Below is a small trained network, with its code and all its weights. Each question gives an input and a class and asks what happens when units are switched off, that is, made to give their printed mean instead of their output.

import numpy as np


def w(rows, s, z=0):
    codes = np.array(rows[::2]) - 128.0
    scale = np.full(codes.shape[1], s)
    scale[-1] = z or s
    return codes * scale


def f(y):
    return np.maximum(y, 0)


def log_softmax(a):
    a = a - a.max(-1, keepdims=True)
    return a - np.log(np.exp(a).sum(-1, keepdims=True))


def net(x, mask):
    res = np.array(x, float).reshape(1, 4) / 4 @ E
    y = f(res @ A[0][:, :-1].T + A[0][:, -1])
    res = res + np.where(mask, y, B[0][:, -1]) @ B[0][:, :-1]
    return log_softmax(res[-1] @ U[:, :-1].T + U[:, -1])


A, B = {}, {}
E = w([
[241,113,172,22,159,151,125],'x0',
[136,121,34,111,144,1,201],'x1',
[137,116,135,137,154,141,151],'x2',
[168,194,192,165,174,80,97],'x3',
],0.0097)
A[0] = w([
[97,96,103,87,136,163,114,96],'n1',
[133,80,162,189,101,206,53,3],'n2',
[108,40,94,134,73,193,153,50],'n3',
[143,202,182,195,178,102,112,14],'n4',
[96,126,115,254,76,130,178,7],'n5',
[70,125,120,188,154,128,76,62],'n6',
],0.0098,0.0021)
B[0] = w([
[133,158,148,128,162,184,62,176],'n1',
[131,1,87,218,134,49,102,247],'n2',
[68,244,124,61,168,88,85,222],'n3',
[40,197,102,88,142,125,153,218],'n4',
[210,96,220,79,93,96,133,254],'n5',
[210,177,147,64,126,184,199,210],'n6',
],0.0099,0.0071)
U = w([
[238,108,219,67,80,173,122,61],'0',
[2,212,121,133,197,135,91,28],'1',
[121,39,62,212,141,45,118,148],'2',
[135,137,121,154,108,151,115,253],'3',
],0.0092,0.0049)

Each question gives the input, the list of numbers given to net, and the class t.
The units are the neurons (one row each of A and B). Each row of codes is followed by its name. A weight is (code - 128) times the scale printed after its matrix; where a second scale follows, it is the last column's (A, B and U).
mask holds one flag per neuron, in row order. A switched-off neuron (its flag False) gives its mean, the last column of its row in B, instead of its output. The means were averaged over made-up inputs and are rounded, as every weight is.
A unit's drop is (log p(t) with every unit on - log p(t) with that unit switched off) / (log p(t) with every unit on - log p(t) with every unit switched off).
The circuit of an input: a set's keep is (log p(t) with only the set's units on - log p(t) with every unit switched off) / (log p(t) with every unit on - log p(t) with every unit switched off). Starting from all 6 units, units are removed one at a time, each time the one whose removal leaves the highest keep (on an exact tie, the one counted first), for as long as the keep stays at least 0.8.
units of the circuit, in order: the units of the circuit, biggest drop first
unit that matters most: the unit with the biggest drop
top k neurons: the k neurons with the biggest drops, biggest first
drop of u: that unit's drop, to one decimal
input [2,2,5,-7], class 1: units of the circuit, in order	n3
input [5,-6,8,-4], class 3: units of the circuit, in order	n5; n2
input [0,-1,4,5], class 1: top 3 neurons	n4; n5; n2
input [3,-5,3,-6], class 1: top 2 neurons	n3; n5
input [-6,2,0,6], class 0: top 4 neurons	n5; n6; n3; n2
input [2,6,7,7], class 1: top 2 neurons	n2; n4
input [-7,-2,-7,7], class 0: top 2 neurons	n5; n6
input [-7,6,5,-6], class 0: units of the circuit, in order	n5; n2
input [-1,2,1,4], class 1: top 3 neurons	n2; n5; n4
input [-8,-5,-1,1], class 0: top 2 neurons	n6; n5
input [3,-5,-1,5], class 1: top 3 neurons	n4; n5; n6
input [-8,5,-2,1], class 0: units of the circuit, in order	n5; n6
input [-1,4,1,8], class 1: top 2 neurons	n4; n2
input [-1,-8,4,5], class 2: unit that matters most	n2
input [-2,7,-2,-8], class 1: top 2 neurons	n3; n2
input [1,-7,7,5], class 2: top 2 neurons	n2; n3
input [-3,2,-1,-5], class 1: top 2 neurons	n3; n2
input [-1,-4,1,7], class 1: top 2 neurons	n4; n5
input [-3,-6,6,5], class 2: top 3 neurons	n2; n3; n1
input [4,-2,4,-7], class 1: unit that matters most	n3
input [3,-8,2,-3], class 2: drop of n2	0.7
input [-6,-7,0,-4], class 2: drop of n5	-0.3
input [-7,6,4,6], class 0: drop of n5	0.7
input [1,2,-3,-4], class 1: drop of n3	0.2
